Below is a small trained network, with its code and all its weights. Each question gives an input and a target symbol and asks what happens when units are switched off, that is, made to give their printed mean instead of their output.

import numpy as np


def w(rows, s, z=0):
    codes = np.array(rows[::2]) - 128.0
    scale = np.full(codes.shape[1], s)
    scale[-1] = z or s
    return codes * scale


def f(y):
    return y / 2 * (1 + np.tanh(0.7978845608 * (y + 0.044715 * y**3)))


def softmax(a):
    e = np.exp(a - a.max(-1, keepdims=True))
    return e / e.sum(-1, keepdims=True)


def log_softmax(a):
    a = a - a.max(-1, keepdims=True)
    return a - np.log(np.exp(a).sum(-1, keepdims=True))


def net(x, mask):
    ids = ['Φαγθλπσ'.index(c) for c in x.split()]
    T = len(ids)
    res = E[ids] + P[:T]
    q, k, v = (res @ M[0].T for M in (Q, K, V))
    z = softmax(np.where(np.tri(T) > 0, q @ k.T / 4**0.5, -1e9)) @ v
    res = res + np.where(mask[0], z, O[0][:, -1]) @ O[0][:, :-1]
    y = f(res @ A[0][:, :-1].T + A[0][:, -1])
    res = res + np.where(mask[1:13], y, B[0][:, -1]) @ B[0][:, :-1]
    return log_softmax(res[-1] @ U[:, :-1].T + U[:, -1])


Q, K, V, O, A, B = {}, {}, {}, {}, {}, {}
E = w([
[79,172,109,157,231],'Φ',
[159,153,167,5,151],'α',
[123,42,130,129,170],'γ',
[96,112,25,90,142],'θ',
[158,154,144,211,88],'λ',
[142,132,56,164,88],'π',
[142,225,136,127,121],'σ',
],0.019)
P = w([
[217,43,95,122,96],'0',
[95,135,129,144,139],'1',
[109,144,147,114,123],'2',
[239,148,108,186,155],'3',
[68,126,111,157,152],'4',
[109,141,146,111,122],'5',
[248,148,100,183,150],'6',
[67,129,105,156,155],'7',
[112,138,147,109,123],'8',
[254,149,94,179,144],'9',
[66,131,108,156,154],'10',
[115,136,146,112,123],'11',
],0.016)
Q[0] = w([
[106,141,154,180,39],'h0',
[194,130,143,62,133],'h0',
[155,122,10,154,127],'h0',
[47,134,165,87,101],'h0',
],0.013)
K[0] = w([
[70,139,187,227,112],'h0',
[126,60,156,105,151],'h0',
[116,103,63,132,90],'h0',
[44,250,130,154,235],'h0',
],0.015)
V[0] = w([
[148,137,57,146,13],'h0',
[114,227,167,134,214],'h0',
[110,72,75,1,134],'h0',
[123,199,25,92,79],'h0',
],0.0079)
O[0] = w([
[116,91,158,123,1,110],'h0',
[167,236,51,122,161,107],'h0',
[184,56,120,129,169,254],'h0',
[216,107,38,94,18,146],'h0',
],0.0094,0.0063)
A[0] = w([
[182,151,160,232,96,37],'n0',
[120,136,116,114,57,31],'n1',
[3,110,155,82,115,192],'n2',
[13,67,38,231,123,87],'n3',
[96,56,201,130,101,162],'n4',
[213,120,138,99,60,168],'n5',
[167,93,190,189,113,1],'n6',
[145,187,114,180,138,93],'n7',
[93,109,125,69,205,111],'n8',
[195,65,128,106,94,32],'n9',
[39,122,139,146,103,223],'n10',
[172,226,163,77,100,137],'n11',
],0.012,0.0081)
B[0] = w([
[123,82,157,84,196,172],'n0',
[145,151,189,166,177,153],'n1',
[182,6,95,146,136,153],'n2',
[105,220,148,40,133,193],'n3',
[154,197,105,161,135,213],'n4',
[132,139,64,175,134,231],'n5',
[93,178,109,66,93,173],'n6',
[99,86,111,132,161,161],'n7',
[151,126,191,139,174,252],'n8',
[45,102,162,94,124,218],'n9',
[192,136,131,124,98,178],'n10',
[48,124,156,171,61,212],'n11',
],0.011)
U = w([
[114,136,76,203,178,3],'Φ',
[88,165,194,55,134,93],'α',
[154,7,121,125,154,138],'γ',
[71,109,90,59,121,114],'θ',
[126,98,127,195,118,197],'λ',
[187,186,89,132,99,253],'π',
[61,165,106,113,114,90],'σ',
],0.013,0.0034)

Each question gives the input, a string of symbols that net reads in full, and the target symbol t.
The units are the heads (4 rows each of Q, K, V and O) and the neurons (one row each of A and B). Each row of codes is followed by its name. A weight is (code - 128) times the scale printed after its matrix; where a second scale follows, it is the last column's (O, A, B and U).
mask holds one flag per unit, heads first, then neurons. A switched-off unit (its flag False) gives its mean, the last column of its rows in O or B, instead of its output. The means were averaged over made-up inputs and are rounded, as every weight is.
A unit's drop is (log p(t) with every unit on - log p(t) with that unit switched off) / (log p(t) with every unit on - log p(t) with every unit switched off).
The circuit of an input: a set's keep is (log p(t) with only the set's units on - log p(t) with every unit switched off) / (log p(t) with every unit on - log p(t) with every unit switched off). Starting from the 12 units with the biggest drops (on a tie, the unit counted first), units are removed one at a time, each time the one whose removal leaves the highest keep (on an exact tie, the one counted first), for as long as the keep stays at least 0.8.
circuit, biggest first: the units of the circuit, biggest drop first
unit that matters most: the unit with the biggest drop
k most important neurons: the k neurons with the biggest drops, biggest first
drop when u is switched off: that unit's drop, to one decimal
input α Φ α γ σ, target σ: circuit, biggest first	h0; n11
input α α θ Φ σ Φ σ α α α α π, target π: most important neuron	n11
input π γ γ Φ α σ θ, target σ: 2 most important neurons	n9; n5
input α α α σ α σ, target σ: circuit, biggest first	n11; h0
input π λ Φ α α λ π, target σ: 4 most important neurons	n9; n5; n6; n4
input λ γ γ Φ π π α Φ λ α Φ, target α: 2 most important neurons	n3; n5
input α α θ γ γ α Φ λ γ π, target γ: circuit, biggest first	n0; h0
input γ λ α γ λ Φ σ, target α: 2 most important neurons	n6; n5
input σ α α α λ α α α α π, target λ: 4 most important neurons	n5; n1; n9; n4
input γ Φ α γ, target α: circuit, biggest first	h0; n6
input Φ θ α γ α α σ, target Φ: 4 most important neurons	n3; n9; n7; n6
input α α γ α α α α α Φ σ, target γ: 2 most important neurons	n0; n4
input γ γ λ α γ π Φ, target α: circuit, biggest first	h0; n3
input α α γ σ α σ λ Φ, target σ: unit that matters most	h0
input σ α α γ γ θ σ, target λ: circuit, biggest first	n3; n11
input θ α γ α γ α σ, target θ: circuit, biggest first	n9; h0; n6
input π λ π λ γ, target π: circuit, biggest first	n4; h0; n10
input α γ α α λ α σ Φ, target σ: 2 most important neurons	n3; n7
input λ π α α θ α γ σ σ Φ, target π: circuit, biggest first	h0; n9; n10; n11
input α Φ α Φ γ, target α: circuit, biggest first	n3
input θ π α α, target θ: drop when h0 is switched off	0.8
input Φ π α γ, target Φ: drop when n2 is switched off	0.2
input α π λ π Φ σ π Φ α α, target γ: drop when n8 is switched off	0.0
input α γ θ Φ, target γ: drop when n5 is switched off	0.1
input γ γ α α α γ λ, target α: 2 most important neurons	n6; n0
